Below is a small trained network, with its code and all its weights. Each question gives an input and a target symbol and asks what happens when units are switched off, that is, made to give their printed mean instead of their output.

import numpy as np


def w(rows, s, z=0):
    codes = np.array(rows[::2]) - 128.0
    scale = np.full(codes.shape[1], s)
    scale[-1] = z or s
    return codes * scale


def norm(h):
    return h / np.sqrt((h * h).mean(-1, keepdims=True) + 1e-5)


def f(y):
    return np.maximum(y, 0)


def softmax(a):
    e = np.exp(a - a.max(-1, keepdims=True))
    return e / e.sum(-1, keepdims=True)


def log_softmax(a):
    a = a - a.max(-1, keepdims=True)
    return a - np.log(np.exp(a).sum(-1, keepdims=True))


def net(x, mask):
    ids = ['ΞΠαδζψ'.index(c) for c in x.split()]
    T = len(ids)
    res = E[ids] + P[:T]
    r = norm(res)
    for j in range(2):
        rows = slice(2 * j, 2 * j + 2)
        q, k, v = (r @ M[0][rows].T for M in (Q, K, V))
        z = softmax(np.where(np.tri(T) > 0, q @ k.T / 2**0.5, -1e9)) @ v
        o = O[0][rows]
        res = res + np.where(mask[j], z, o[:, -1]) @ o[:, :-1]
    y = f(norm(res) @ A[0][:, :-1].T + A[0][:, -1])
    res = res + np.where(mask[2:26], y, B[0][:, -1]) @ B[0][:, :-1]
    return log_softmax(norm(res)[-1] @ U[:, :-1].T + U[:, -1])


Q, K, V, O, A, B = {}, {}, {}, {}, {}, {}
E = w([
[178,119,211,53,176,112,152,213,124,87],'Ξ',
[170,180,138,153,140,158,135,117,6,7],'Π',
[32,129,100,70,146,232,109,90,135,151],'α',
[207,128,28,131,63,100,156,138,189,95],'δ',
[174,53,84,135,197,52,91,103,41,108],'ζ',
[182,101,204,227,196,158,160,84,109,161],'ψ',
],0.019)
P = w([
[168,174,128,99,200,121,60,103,176,121],'0',
[175,90,136,85,143,139,100,66,134,136],'1',
[150,92,117,142,166,160,45,110,193,104],'2',
[83,219,103,116,215,68,216,89,162,139],'3',
[156,57,134,89,66,148,142,89,111,139],'4',
[113,170,92,176,199,141,42,148,241,79],'5',
[92,67,80,146,100,158,192,186,101,156],'6',
[168,62,190,70,10,147,93,35,131,157],'7',
[129,170,167,29,93,77,223,60,97,180],'8',
[31,86,63,194,131,159,181,246,130,140],'9',
[99,200,77,167,250,97,114,163,202,103],'10',
[161,64,157,71,18,170,126,117,89,155],'11',
],0.013)
Q[0] = w([
[213,87,182,37,25,144,104,39,87,162],'h0',
[162,154,151,136,142,135,2,75,206,76],'h0',
[126,189,115,185,214,127,20,135,222,74],'h1',
[31,158,54,189,211,105,236,225,114,145],'h1',
],0.013)
K[0] = w([
[79,118,94,222,149,146,91,248,137,121],'h0',
[129,232,90,111,236,96,153,102,171,125],'h0',
[114,219,150,99,163,54,136,63,147,145],'h1',
[164,101,178,69,36,119,128,63,89,161],'h1',
],0.014)
V[0] = w([
[75,169,31,57,143,179,75,57,42,132],'h0',
[114,51,31,98,98,29,105,129,223,181],'h0',
[114,191,142,65,45,203,118,210,213,185],'h1',
[121,108,111,255,82,191,165,64,191,156],'h1',
],0.0064)
O[0] = w([
[60,117,220,134,63,151,135,108,86,67,137],'h0',
[206,93,148,104,254,197,180,147,205,94,128],'h0',
[143,202,67,123,134,148,154,48,134,90,1],'h1',
[125,135,135,154,244,129,83,98,50,113,58],'h1',
],0.0087,0.0085)
A[0] = w([
[103,125,183,80,158,105,122,154,101,148,254],'n0',
[129,167,153,64,135,98,118,160,131,118,102],'n1',
[119,67,100,139,124,124,141,86,103,93,185],'n2',
[80,145,185,199,26,78,109,133,107,185,94],'n3',
[164,168,151,139,91,161,161,118,73,72,204],'n4',
[139,156,109,137,98,74,138,199,114,117,136],'n5',
[99,128,92,178,128,106,101,73,90,145,221],'n6',
[159,136,126,179,118,141,73,83,180,128,85],'n7',
[104,171,111,174,59,171,142,93,144,121,95],'n8',
[138,94,98,70,85,101,80,189,116,98,141],'n9',
[110,140,194,169,118,131,129,126,151,194,86],'n10',
[123,125,136,133,203,171,95,79,109,138,24],'n11',
[183,129,150,190,169,192,173,50,145,163,242],'n12',
[115,89,107,61,233,186,146,93,189,146,173],'n13',
[169,152,165,134,117,201,194,159,182,112,216],'n14',
[151,134,53,161,146,154,119,100,152,125,107],'n15',
[151,100,100,112,114,114,95,124,153,89,134],'n16',
[166,125,91,156,123,116,202,66,98,103,47],'n17',
[173,155,107,157,109,153,119,157,88,76,131],'n18',
[127,159,183,144,73,156,152,161,132,124,159],'n19',
[116,112,51,160,119,131,95,110,137,253,171],'n20',
[150,103,204,140,169,103,98,151,75,82,196],'n21',
[204,102,112,125,177,68,117,179,167,215,137],'n22',
[80,136,117,78,142,198,73,161,128,200,73],'n23',
],0.012,0.0037)
B[0] = w([
[65,67,153,172,194,157,115,139,131,197,215],'n0',
[122,81,136,121,100,142,142,98,169,147,156],'n1',
[132,211,187,138,126,75,126,96,98,134,179],'n2',
[149,178,34,80,137,241,65,238,131,140,163],'n3',
[90,111,149,146,149,154,143,117,176,38,160],'n4',
[107,73,168,88,118,82,146,45,142,126,177],'n5',
[121,209,112,161,162,79,91,52,65,78,171],'n6',
[160,177,139,145,114,116,196,57,107,134,142],'n7',
[110,209,47,69,159,117,161,39,134,96,144],'n8',
[76,60,147,100,122,64,144,61,143,140,218],'n9',
[188,115,102,104,111,177,123,179,70,198,153],'n10',
[133,196,127,224,166,145,65,185,87,115,151],'n11',
[182,232,68,150,96,187,99,174,101,130,178],'n12',
[75,126,103,108,61,140,24,183,83,185,183],'n13',
[148,128,61,90,127,247,238,168,253,109,198],'n14',
[195,203,44,122,116,122,135,77,38,139,152],'n15',
[126,103,139,187,131,86,188,110,109,112,168],'n16',
[173,175,107,164,147,102,150,114,99,101,153],'n17',
[102,118,131,163,122,65,180,57,160,62,147],'n18',
[83,116,93,47,144,213,171,97,203,85,168],'n19',
[168,148,106,148,102,31,81,82,156,126,178],'n20',
[126,91,200,151,203,157,100,91,127,144,244],'n21',
[241,76,141,151,116,70,191,142,108,190,251],'n22',
[97,69,149,102,107,35,57,110,146,68,147],'n23',
],0.0077,0.013)
U = w([
[199,164,31,115,31,70,209,121,207,109,90],'Ξ',
[65,148,75,76,57,158,32,153,128,128,91],'Π',
[104,182,158,184,145,199,163,59,149,2,3],'α',
[227,197,63,182,160,237,108,194,138,148,79],'δ',
[149,60,197,127,123,159,163,200,210,137,241],'ζ',
[177,128,151,210,148,27,78,139,94,135,181],'ψ',
],0.0069,0.0014)

Each question gives the input, a string of symbols that net reads in full, and the target symbol t.
The units are the heads (2 rows each of Q, K, V and O) and the neurons (one row each of A and B). Each row of codes is followed by its name. A weight is (code - 128) times the scale printed after its matrix; where a second scale follows, it is the last column's (O, A, B and U).
mask holds one flag per unit, heads first, then neurons. A switched-off unit (its flag False) gives its mean, the last column of its rows in O or B, instead of its output. The means were averaged over made-up inputs and are rounded, as every weight is.
A unit's drop is (log p(t) with every unit on - log p(t) with that unit switched off) / (log p(t) with every unit on - log p(t) with every unit switched off).
The circuit of an input: a set's keep is (log p(t) with only the set's units on - log p(t) with every unit switched off) / (log p(t) with every unit on - log p(t) with every unit switched off). Starting from the 12 units with the biggest drops (on a tie, the unit counted first), units are removed one at a time, each time the one whose removal leaves the highest keep (on an exact tie, the one counted first), for as long as the keep stays at least 0.8.
units of the circuit, in order: the units of the circuit, biggest drop first
most important unit: the unit with the biggest drop
top k neurons: the k neurons with the biggest drops, biggest first
heads that matter: for each layer, one digit per head in row order, 1 if its drop is at least 0.15 and else 0, layers parted by /
drop when u is switched off: that unit's drop, to one decimal
input ζ ζ ζ Ξ δ ζ Π Ξ ζ ψ, target Ξ: units of the circuit, in order => h1, n21
input Π ζ ψ, target Π: most important unit => h0
input Ξ δ ψ ζ δ ζ Π δ ζ δ ζ δ, target δ: units of the circuit, in order => h0, h1
input ζ ψ Π δ Ξ Ξ, target δ: units of the circuit, in order => h0, h1, n9
input ψ ζ ζ ζ ψ Π ψ Π, target Π: units of the circuit, in order => h0, n3
input ζ ζ Ξ ζ α ζ Ξ, target α: units of the circuit, in order => h1, h0
input Π ψ ζ ζ ζ ζ ζ α Π, target ζ: units of the circuit, in order => h1, n6
input Ξ α ζ Ξ, target α: units of the circuit, in order => h0, h1
input ζ Π Ξ Π ζ δ Ξ δ, target δ: units of the circuit, in order => h0, h1, n12
input ζ δ Π Π Π Ξ Ξ α Ξ ψ, target α: units of the circuit, in order => h1, h0
input δ ζ Π, target δ: heads that matter => 10
input Ξ ψ δ ψ α ζ ζ, target α: units of the circuit, in order => h0, h1, n22
input δ Ξ δ α Ξ δ, target α: units of the circuit, in order => h0, n22
input Ξ Π ψ ζ α, target ψ: heads that matter => 11
input ψ δ ζ ζ ψ α ζ ψ, target α: top 2 neurons => n4, n22
input Π ψ ζ ψ ψ Ξ, target ψ: units of the circuit, in order => h0
input ψ Π ζ ζ ζ Π ζ ζ Ξ δ ζ α, target δ: top 2 neurons => n12, n11
input ψ ζ Ξ ζ ζ Π ζ α, target Π: heads that matter => 00
input ψ δ ψ ζ Π δ ζ, target Π: heads that matter => 10
input ζ ζ Π, target ζ: units of the circuit, in order => h1
input ζ ζ ζ Ξ ψ, target δ: top 2 neurons => n12, n9
input ζ Π Π Ξ Ξ, target Π: drop when n9 is switched off => 0.0
input ζ ζ ζ Ξ ζ ζ ψ ζ Ξ, target ψ: drop when h1 is switched off => 1.1
input ζ ζ δ ζ ζ, target δ: drop when n9 is switched off => 0.1
input ζ ψ ζ ζ Ξ Π δ Ξ, target Π: drop when n3 is switched off => 0.3
input ψ Π Ξ ψ, target Π: top 2 neurons => n3, n22
input ζ δ ζ ζ Ξ δ ψ ζ Ξ Ξ α, target Ξ: units of the circuit, in order => h1
